Each row has a name. After each piece below comes the name of the row it's from, unless a question asks for something else. Each question is about the rows just above it. Places in a row count from 0.

N: [180 168 153 150 147 181 120 175 100]
P: [ 91 100 150 163  86  87 120 103  87]
R: [137 124 149 158  83 159 133 123  80]
X: [155 146 148 110 129 134  87 113 151]
Row and place of [151] in the named rows: -> X, 8
[175] is at row and place -> N, 7

L: [139 115 156 124 113  92 114 132 151 143 121 118 103 131 149 114 132 127
 120 134 114 130 121 120]
J: [141 132 130 129 130 136 108 127 130 104 114 105 148 139 123 143 131 148
 160 172 143 127 147 116]
S: [115 146 126 119 115 104 161 119 132 164 126 112 144 145 154 117 123 110
 133 115  83 116 132 148]
V: [136 134 123 148 132 127 109 141 143 124 146 133 158 128 116 150 132 135
 114 159 134 148 125 137]
M: [115 146 126 119 115 104 161 119 132 164 126 112 144 145 154 117 123 110
 133 115  83 116 132 157]
D: [146 129 132 103 116 110 107 136 136 144 141 130 121 122 116 122 126 104
 143 130 139 129 117 125]
Which row holds [115 146 126 119 115 104 161 119 132 164 126 112 144 145 154 117 123 110
 133 115  83 116 132 157]? -> M
Where in the named rows is [92]? -> L, 5

bave: [163  79 174 161 142 156  81  75 145 113  97 111 171 161 137  75 176 170
  96 176 160  98 114 165 159 131 177 122 150 121  76 177 165  79 142 137
 176 175]
tunaf: [154 119 150 153 145 143 107 112 117 115 113 146 150 121 134 118 147 148
 101 139 155 100 116 154 116 123 141 111 137 137 119 141 126 108 143 134
 149 145]
vedu: [125 162 119 140 114 101 141 141  79  97 111 148 126 100 148 147 116 107
 112 109 129 114 141 123  89  92 109 126  97 118 160 109 105 141 112 148
 115 117]
ziga: [116 127 136 111 126 129 138 138 147 100 145 118 116 136 119 134 120 123
 148 125 115 148 130 117 142 143 124 117 133 130 129 124 132 138 127 118
 133 120]
ger: [154 119 150 153 145 143 107 112 117 115 113 146 150 121 134 118 147 148
 101 139 155 100 116 154 116 123 141 111 137 137 119 117 126 108 143 134
 149 145]
Modok: [128 125 141 141 108 116 127 112 124 109 106 102 145 158 155 108 145 129
 129 153 126 132 152 129 154 110 151 154 113 101 121 151 159 124 108 154
 142 149]
Lomak: [158  87 163 152 145 156  89  88 145 122 109 120 160 149 128  88 164 164
 102 162 155 103 110 159 149 137 164 116 151 130  86 164 152  88 146 128
 165 162]
befid: [151 105 160 156 129 138 103  94 129 108 100 116 161 153 147  94 162 152
 106 163 149 109 130 152 149 118 163 133 132 115 101 163 157 100 129 147
 160 163]
fuzu: [114 128 115 110 124 125 136 137 139 141 141 120 113 128 117 134 116 119
 143  86 113 142 127 114 133 137 118 131 129 129 130 118 125 136 125 117
 116 116]
zad: [128 145 124 138 119 112 131 131  95 105 113 140 129 110 141 135 123 117
 113 118 131 114 134 127 103 103 118 124 108 120 144 118 114 131 118 141
 122 124]
sufo: [116 127 118 111 126 129 138 138 147 146 145 118 116 136 119 134 120 123
 148 125 115 148 130 117 142 143 124 136 133 130 129 155 132 138 127 118
 120 120]
The row with [116 127 118 111 126 129 138 138 147 146 145 118 116 136 119 134 120 123
 148 125 115 148 130 117 142 143 124 136 133 130 129 155 132 138 127 118
 120 120] is -> sufo
q: [151 105 160 156 129 138 103  94 129 108 100 116 161 153 147  94 162 152
 106 163 149 109 130 152 149 118 163 133 132 115 101 163 157 100 129 147
 160 163] -> befid
Row and place of [87] in the named rows: -> Lomak, 1

Rizi: [140 157 130 141 134 151 158  82 144 147 148 139 150 132  88  84  83 144
 148 143 149 147 158 141 136  84 154  94 151 152  85  87 154 144 158  90]
Buti: [140 157 130 121 134 151 158  82 144 147 148 139 150 132  88  84  83 144
 148 143 149 147 158 141 136  84 154  94 151 152 146  87 154 101 117 153]
lokit: [140 157 130 121 134 151 158  82 144  83 148 139 150 132  88  84  83 144
 148 143 149 147 158 141 136  84 154  94 151 152 113 132 142 125 125 138]
Where do [140 157 130 121 134 151 158  82 144 147 148 139 150 132  88  84  83 144
 148 143 149 147 158 141 136  84 154  94 151 152 146  87 154 101 117 153] appear? -> Buti
Row and place of [142] in the named rows: -> lokit, 32

gav: [128 124 139 130 135 129 135 106 134 114 114]
Zim: [176 136 111 135  99 103 100 125  99 120 124]
Butor: [119 116 104 136  93 128  96 148  96 131 116]
kotat: [167 119 134 138 142 158  89 151 123 143 134]
Zozi: [165 119 112 115  93 165 103 114  96 100 156]
seki: [ 73 117 129 131 113  76 104 149 126 149 114]
Which row holds [ 73 117 129 131 113  76 104 149 126 149 114]? -> seki
Where in the named rows is [115]? -> Zozi, 3
[139] is at row and place -> gav, 2
Row and place of [167] in the named rows: -> kotat, 0
Where in the named rows is [73]? -> seki, 0
q: [176 136 111 135  99 103 100 125  99 120 124] -> Zim

tage: [129 129 105 129 124 123 136 129 119 111 128 109 127 150 116 132 133 135
 128 130 117 150 127 133 118 121 125 136 141 130 128 122 136 122 137 127]
tinaf: [134 126 128 124 120 129 129 128 120 128 129 135 125 126 130 118 128 125
 126 125 111 130 136 123 126 123 124 125 118 134 118 123 132 137 124 130]
fabus: [131 125 119 127 120 125 128 129 151 122 127 136 129 123  73 130 135 123
 127 109 124 157 128 133 126 137 128 152 144 112 132 134  99 115 116 134]
kiv: [127 130 119 127 128 129 134 130 143 133 129 144 129 161 108 122 145 128
 127 142 105 135 127 110 133 114 127 131 165 157 127 131 143 117 129 129]
Mekob: [131 125 119 127 120 125 130 129 151 122 127 136 129 134  73 130 135 123
 127 109 124 157 128 133 128 125 130 152 144 112 132 134  99 115 116 134]
q: [127 130 119 127 128 129 134 130 143 133 129 144 129 161 108 122 145 128
 127 142 105 135 127 110 133 114 127 131 165 157 127 131 143 117 129 129] -> kiv
q: [131 125 119 127 120 125 130 129 151 122 127 136 129 134  73 130 135 123
 127 109 124 157 128 133 128 125 130 152 144 112 132 134  99 115 116 134] -> Mekob
The row with [134 126 128 124 120 129 129 128 120 128 129 135 125 126 130 118 128 125
 126 125 111 130 136 123 126 123 124 125 118 134 118 123 132 137 124 130] is -> tinaf
Where in the named rows is [110]? -> kiv, 23

Gope: [109 117 143 118 122  73]
Bovub: [113 129 140 147 137 131]
Dus: [102  94 159 152 104 149]
fiz: [125 125 128 124 125 126]
Rof: [102  94 159 134 104 149]
voli: [126 124 117 110 123 142]
Muduv: [109 117 143 118 122 146]
Row and place of [113] in the named rows: -> Bovub, 0
q: [102  94 159 134 104 149] -> Rof
Where in the named rows is [146]? -> Muduv, 5
[134] is at row and place -> Rof, 3
Where in the named rows is [137]? -> Bovub, 4

Panu: [130 109 133 113 149 142]
nomav: [134 123 143 124 137 123]
febe: [110  86  86 141  77 126]
ven: [134 123 123 124 137 138]
Row and place of [133] in the named rows: -> Panu, 2
Row and place of [110] in the named rows: -> febe, 0
q: [134 123 123 124 137 138] -> ven

Tufof: [138 109 127 126 123 120]
difel: [ 77 124 152 114 104 145]
tosig: [ 77 124 122 123 104 145]
Where in the named rows is [127]? -> Tufof, 2
[122] is at row and place -> tosig, 2
Row and place of [152] in the named rows: -> difel, 2
Where in the named rows is [138]? -> Tufof, 0
Where in the named rows is [109]? -> Tufof, 1
q: [ 77 124 122 123 104 145] -> tosig

nop: [129 130 132 127 117 128 129 123 129 166 136 128]
sino: [123 130 126 171 123 117 171 123  91  92 120 116]
Gapov: [134 126 129 115 141 126 128 134 140 145 108 129]
bamoz: [123 122 126 171 123 117 171 123  91  92 120 116]
Sas: [134 126 129 115 141 129 128 134 140 145 108 129]
Which row holds [129 130 132 127 117 128 129 123 129 166 136 128]? -> nop
q: [134 126 129 115 141 129 128 134 140 145 108 129] -> Sas
Row and place of [127] in the named rows: -> nop, 3

mozup: [128 118 126 126 123 132 130 124 134 129]
gep: [132 175 129 113 125 126 128 143 125 130]
Tuf: [130 100 126 106 134 131 129 160 124 129]
Where in the named rows is [106]? -> Tuf, 3
[113] is at row and place -> gep, 3
[118] is at row and place -> mozup, 1
q: [130 100 126 106 134 131 129 160 124 129] -> Tuf

Nuluv: [119 134 128 128 123 123 126 121 131 123 135 128 131 138 132 127 125 127
 130 125 133 138 128 137 118 124 127 126 129 128 131 127 130 132 129 133
 132]
Sim: [109 156 118 123 121 137 136 128 128 102 148 145 176 132 124 128 132 142
 149 133 139 148 125 140 128 136 117 120 128 127 134 119 135 113 128 119
 138]
fisel: [109 156 118 123 121 137 150 128 128 102 148 145 176 132 124 128 132 142
 149 133 139 148 125 140 128 136 117 120 128 130 134 119 135 113 128 128
 114]
Kora: [109 156 118 123 121 137 150 128 128 102 148 145 176 132 124 128 132 142
 149 129 139 148 125 140 128 136 117 120 128 130 134 119 135 113 128 133
 128]
potil: [127 125 135 132 123 113 117 124 126 134 129 117 105 128 134 124 121 119
 121 128 130 131 131 134 128 119 135 124 134 122 131 131 134 144 126 144
 134]
kep: [128 128 127 128 127 128 128 128 130 130 130 123 123 133 131 127 126 124
 128 124 129 131 130 133 126 128 128 129 128 127 131 130 127 131 128 135
 129]
q: [127 125 135 132 123 113 117 124 126 134 129 117 105 128 134 124 121 119
 121 128 130 131 131 134 128 119 135 124 134 122 131 131 134 144 126 144
 134] -> potil
The row with [128 128 127 128 127 128 128 128 130 130 130 123 123 133 131 127 126 124
 128 124 129 131 130 133 126 128 128 129 128 127 131 130 127 131 128 135
 129] is -> kep
Row and place of [105] in the named rows: -> potil, 12

Disom: [171 156  92 156 165 120]
nuko: [ 96 136  99 104  92 135]
Tuseg: [ 93 163  87 144 147 146]
reg: [145 106 143 110 105 102]
Kasa: [167 142 143 172  90 101]
Loked: [116 170 118 126 164 114]
[114] is at row and place -> Loked, 5
Row and place of [146] in the named rows: -> Tuseg, 5

fezit: [125 108 125 187]
sep: [121 121 121 122]
kugo: [162 125 109 106]
Sonum: [128 127 120 129]
kemi: [121 136 125 115]
fafid: [124 127 124 119]
ged: [122 147 161 161]
sakul: [136 121 121 143]
Dupok: [125 125 123 125]
kotu: [128 144 150 183]
nezek: [123 126 124 125]
Row and place of [183] in the named rows: -> kotu, 3
Row and place of [162] in the named rows: -> kugo, 0
Where in the named rows is [144]? -> kotu, 1
Row and place of [115] in the named rows: -> kemi, 3
Row and place of [109] in the named rows: -> kugo, 2
q: [124 127 124 119] -> fafid
[122 147 161 161] is in which row? -> ged

Riba: [152 119 128 127 163 144 121 144 124 125 172]
beko: [114 134 130 127 119 132 124 114 129 102 151]
kuvo: [128 124 123 118 153 128 133 139 112 122 112]
tuten: [150 128 118 130 125 131 115 156 127  78 149]
Row and place of [121] in the named rows: -> Riba, 6
[131] is at row and place -> tuten, 5
[133] is at row and place -> kuvo, 6

donot: [149 174 160 115 118 168 151 102 129]
metib: [122 111  89 132 137 110 129 127 135]
nuva: [131 149 147 127 130 141 124 137 136]
gazon: [141 150  72 135 149 128 114 152 119]
Where in the named rows is [160]? -> donot, 2
Row and place of [111] in the named rows: -> metib, 1
Where in the named rows is [124]? -> nuva, 6
Where in the named rows is [128]? -> gazon, 5

leze: [ 90 155 127  89]
pez: [126 124 141 130]
pog: [128 162 141 130]
tiker: [174 117 146  88]
ribu: [ 90 155 138  89]
Where in the named rows is [127]? -> leze, 2
[88] is at row and place -> tiker, 3
[117] is at row and place -> tiker, 1

